Below is a small trained network, with its code and all its weights. Each question gives an input and a class and asks what happens when units are switched off, that is, made to give their printed mean instead of their output.

import numpy as np


def w(rows, s, z=0):
    codes = np.array(rows[::2]) - 128.0
    scale = np.full(codes.shape[1], s)
    scale[-1] = z or s
    return codes * scale


def f(y):
    return y / 2 * (1 + np.tanh(0.7978845608 * (y + 0.044715 * y**3)))


def log_softmax(a):
    a = a - a.max(-1, keepdims=True)
    return a - np.log(np.exp(a).sum(-1, keepdims=True))


def net(x, mask):
    res = np.array(x, float).reshape(1, 7) / 4 @ E
    y = f(res @ A[0][:, :-1].T + A[0][:, -1])
    res = res + np.where(mask, y, B[0][:, -1]) @ B[0][:, :-1]
    return log_softmax(res[-1] @ U[:, :-1].T + U[:, -1])


A, B = {}, {}
E = w([
[102,156,88,153,1],'x0',
[30,177,86,109,175],'x1',
[128,128,126,129,129],'x2',
[58,31,150,52,93],'x3',
[68,136,210,203,133],'x4',
[128,127,125,130,128],'x5',
[128,128,128,127,128],'x6',
],0.01)
A[0] = w([
[170,197,85,152,122,127],'n0',
[85,64,104,81,88,146],'n1',
[110,118,87,171,86,99],'n2',
[63,38,113,19,87,6],'n3',
[90,174,51,71,155,97],'n4',
[134,169,58,87,36,123],'n5',
[243,75,144,117,93,105],'n6',
[170,182,103,182,156,67],'n7',
[131,187,115,156,148,82],'n8',
[113,139,117,157,56,127],'n9',
[85,127,190,219,136,17],'n10',
[139,92,193,124,219,147],'n11',
[185,100,212,149,88,109],'n12',
[104,154,134,147,78,97],'n13',
[186,103,25,66,141,59],'n14',
[176,96,72,77,180,102],'n15',
[156,192,114,176,152,32],'n16',
[132,146,58,117,64,92],'n17',
[161,102,122,93,242,79],'n18',
[174,119,161,67,195,189],'n19',
[197,202,47,152,132,70],'n20',
[110,146,117,142,78,59],'n21',
[37,184,123,113,173,84],'n22',
[58,132,78,152,161,74],'n23',
[110,152,1,48,141,49],'n24',
[29,165,199,185,156,64],'n25',
],0.011,0.0022)
B[0] = w([
[122,84,162,72,193,224],'n0',
[125,101,192,70,208,195],'n1',
[104,192,130,112,141,167],'n2',
[118,86,168,19,166,230],'n3',
[179,120,56,124,34,206],'n4',
[49,213,141,211,166,234],'n5',
[185,139,41,91,3,230],'n6',
[145,85,192,27,191,219],'n7',
[148,101,162,55,104,186],'n8',
[67,202,137,169,114,189],'n9',
[136,70,140,211,183,194],'n10',
[83,247,144,158,111,234],'n11',
[183,140,67,94,15,206],'n12',
[107,163,133,149,166,165],'n13',
[91,55,115,247,178,216],'n14',
[58,120,121,247,138,196],'n15',
[138,102,166,55,189,208],'n16',
[69,150,145,172,143,202],'n17',
[47,220,149,151,124,230],'n18',
[73,186,102,133,129,216],'n19',
[130,88,182,67,182,255],'n20',
[91,200,154,142,139,160],'n21',
[228,176,75,85,41,208],'n22',
[184,141,103,82,68,177],'n23',
[216,76,88,159,95,224],'n24',
[164,27,66,196,95,222],'n25',
],0.0074,0.0089)
U = w([
[17,227,149,178,145,101],'0',
[135,18,228,21,188,70],'1',
[236,114,2,108,41,71],'2',
[130,9,88,249,152,254],'3',
],0.008,0.005)

Each question gives the input, the list of numbers given to net, and the class t.
The units are the neurons (one row each of A and B). Each row of codes is followed by its name. A weight is (code - 128) times the scale printed after its matrix; where a second scale follows, it is the last column's (A, B and U).
mask holds one flag per neuron, in row order. A switched-off neuron (its flag False) gives its mean, the last column of its row in B, instead of its output. The means were averaged over made-up inputs and are rounded, as every weight is.
A unit's drop is (log p(t) with every unit on - log p(t) with that unit switched off) / (log p(t) with every unit on - log p(t) with every unit switched off).
The circuit of an input: a set's keep is (log p(t) with only the set's units on - log p(t) with every unit switched off) / (log p(t) with every unit on - log p(t) with every unit switched off). Starting from the 12 units with the biggest drops (on a tie, the unit counted first), units are removed one at a time, each time the one whose removal leaves the highest keep (on an exact tie, the one counted first), for as long as the keep stays at least 0.8.
circuit, biggest first: the units of the circuit, biggest drop first
k most important neurons: the k neurons with the biggest drops, biggest first
drop of u: that unit's drop, to one decimal
input [-8,3,-5,7,5,-1,6], class 0: most important neuron	(n11)
input [-6,-6,7,7,8,4,2], class 3: 2 most important neurons	(n25; n10)
input [8,-8,6,4,-1,1,5], class 0: 2 most important neurons	(n5; n9)
input [-7,8,2,0,4,-2,3], class 2: 4 most important neurons	(n22; n25; n23; n5)
input [-3,-5,-5,0,-6,0,2], class 3: 4 most important neurons	(n14; n15; n22; n4)
input [8,-5,6,8,-5,-6,1], class 0: 2 most important neurons	(n5; n9)
input [-6,-7,8,5,5,-3,0], class 2: circuit, biggest first	(n12; n6)
input [-6,7,6,6,4,-4,1], class 2: circuit, biggest first	(n22; n25)
input [6,2,3,8,6,8,-5], class 1: 3 most important neurons	(n3; n1; n11)
input [5,2,-2,6,1,5,-4], class 1: 4 most important neurons	(n3; n1; n11; n18)
input [-7,6,-3,1,8,-7,4], class 3: 3 most important neurons	(n25; n10; n5)
input [-6,1,4,-7,-8,2,-3], class 3: 3 most important neurons	(n15; n14; n24)
input [-2,8,-5,6,-6,0,3], class 2: 3 most important neurons	(n4; n24; n22)
input [-4,-8,3,-3,7,8,8], class 2: circuit, biggest first	(n12)
input [8,-5,-2,-5,-8,-7,-5], class 0: drop of n5	0.5
input [-2,-3,1,-1,-6,-1,7], class 3: drop of n14	0.5
input [7,-6,-7,3,-8,7,3], class 3: drop of n18	0.2
